Here is a tiny trained network, its code and every weight. The questions are about switching its units off for an input and a class, where a switched-off unit gives its printed mean instead of its output.

import numpy as np


def w(rows, s, z=0):
    codes = np.array(rows[::2]) - 128.0
    scale = np.full(codes.shape[1], s)
    scale[-1] = z or s
    return codes * scale


def f(y):
    return np.maximum(y, 0)


def log_softmax(a):
    a = a - a.max(-1, keepdims=True)
    return a - np.log(np.exp(a).sum(-1, keepdims=True))


def net(x, mask):
    res = np.array(x, float).reshape(1, 4) / 4 @ E
    y = f(res @ A[0][:, :-1].T + A[0][:, -1])
    res = res + np.where(mask, y, B[0][:, -1]) @ B[0][:, :-1]
    return log_softmax(res[-1] @ U[:, :-1].T + U[:, -1])


A, B = {}, {}
E = w([
[115,179,175,173,227,169,226,118],'x0',
[82,52,148,233,141,56,125,131],'x1',
[117,110,250,143,35,207,103,176],'x2',
[190,60,78,190,36,183,198,111],'x3',
],0.011)
A[0] = w([
[153,182,100,43,124,186,141,128,8],'N1',
[93,134,163,136,159,142,195,102,10],'N2',
[156,85,137,86,107,87,82,115,25],'N3',
[52,62,166,197,141,87,116,126,76],'N4',
[133,146,24,114,172,55,171,35,12],'N5',
[46,204,139,134,149,122,71,144,35],'N6',
[98,117,251,137,80,190,115,181,70],'N7',
[209,51,76,183,101,207,208,109,40],'N8',
[64,163,161,88,153,107,113,150,106],'N9',
[169,163,128,77,136,186,123,73,2],'N10',
[173,132,85,148,95,130,87,162,152],'N11',
[94,140,178,93,199,93,58,165,90],'N12',
[121,161,173,167,189,177,224,98,99],'N13',
[117,144,89,130,69,108,58,117,27],'N14',
[108,141,161,107,165,121,89,135,27],'N15',
[135,205,174,166,157,154,202,106,13],'N16',
[93,156,155,109,165,114,100,154,67],'N17',
[57,64,131,215,154,45,124,120,62],'N18',
[148,175,120,88,139,165,118,113,184],'N19',
[117,114,85,108,79,103,50,138,67],'N20',
],0.013,0.0095)
B[0] = w([
[184,103,180,168,105,252,33,151,189],'N1',
[85,42,162,127,130,132,59,143,159],'N2',
[90,52,160,106,146,98,84,162,167],'N3',
[152,162,138,61,122,250,109,134,205],'N4',
[208,164,56,230,225,64,122,213,220],'N5',
[136,129,173,182,56,106,135,88,185],'N6',
[197,203,2,222,246,33,158,211,255],'N7',
[148,165,220,161,56,64,153,4,244],'N8',
[138,134,128,133,100,115,154,84,198],'N9',
[176,113,164,144,120,188,59,145,164],'N10',
[69,123,146,89,146,104,169,125,193],'N11',
[138,127,160,149,95,101,217,41,221],'N12',
[35,68,133,35,143,93,125,160,229],'N13',
[83,80,202,102,177,117,123,157,178],'N14',
[186,93,190,167,122,87,17,101,159],'N15',
[79,38,162,93,134,92,67,174,186],'N16',
[147,128,164,158,84,89,127,68,175],'N17',
[169,175,151,87,77,236,104,162,218],'N18',
[122,149,110,95,113,208,177,134,207],'N19',
[49,53,144,98,130,108,122,171,206],'N20',
],0.0094,0.015)
U = w([
[169,156,83,175,186,74,143,187,104],'0',
[137,126,163,148,126,92,146,11,107],'1',
[58,42,144,95,158,107,130,169,120],'2',
[165,145,143,121,138,246,122,150,106],'3',
[58,211,66,72,144,132,213,98,253],'4',
],0.013,0.027)

Each question gives the input, the list of numbers given to net, and the class t.
The units are the neurons (one row each of A and B). Each row of codes is followed by its name. A weight is (code - 128) times the scale printed after its matrix; where a second scale follows, it is the last column's (A, B and U).
mask holds one flag per neuron, in row order. A switched-off neuron (its flag False) gives its mean, the last column of its row in B, instead of its output. The means were averaged over made-up inputs and are rounded, as every weight is.
A unit's drop is (log p(t) with every unit on - log p(t) with that unit switched off) / (log p(t) with every unit on - log p(t) with every unit switched off).
The circuit of an input: a set's keep is (log p(t) with only the set's units on - log p(t) with every unit switched off) / (log p(t) with every unit on - log p(t) with every unit switched off). Starting from the 12 units with the biggest drops (on a tie, the unit counted first), units are removed one at a time, each time the one whose removal leaves the highest keep (on an exact tie, the one counted first), for as long as the keep stays at least 0.8.
circuit, biggest first: the units of the circuit, biggest drop first
unit that matters most: the unit with the biggest drop
k most important neurons: the k neurons with the biggest drops, biggest first
drop when u is switched off: that unit's drop, to one decimal
input [4,2,3,1], class 2: unit that matters most => N5
input [4,6,-7,-8], class 1: 4 most important neurons => [N12 N7 N6 N17]
input [-8,-3,5,-8], class 1: 2 most important neurons => [N12 N6]
input [6,8,7,5], class 3: 4 most important neurons => [N4 N18 N5 N2]
input [7,-7,3,6], class 2: 2 most important neurons => [N13 N16]
input [0,7,-6,2], class 3: 2 most important neurons => [N18 N7]
input [-1,4,3,0], class 3: 3 most important neurons => [N5 N4 N18]
input [-2,3,2,2], class 4: 2 most important neurons => [N1 N5]
input [-2,-8,4,8], class 1: 2 most important neurons => [N8 N18]
input [8,1,-6,-4], class 2: 4 most important neurons => [N13 N7 N16 N2]
input [8,-4,-1,8], class 1: 2 most important neurons => [N8 N20]
input [1,-2,-3,6], class 1: 2 most important neurons => [N8 N7]
input [-6,-5,6,5], class 0: 2 most important neurons => [N7 N13]
input [-7,-6,1,-1], class 2: unit that matters most => N20
input [6,8,7,-4], class 3: 3 most important neurons => [N4 N18 N5]
input [-4,7,4,1], class 3: drop when N4 is switched off => 0.3
input [3,-4,-1,8], class 1: drop when N8 is switched off => 1.7
input [-7,-5,2,5], class 2: drop when N20 is switched off => 0.1
input [-2,5,7,-1], class 0: drop when N7 is switched off => 2.5
input [8,-8,-4,-1], class 2: circuit, biggest first => [N16]
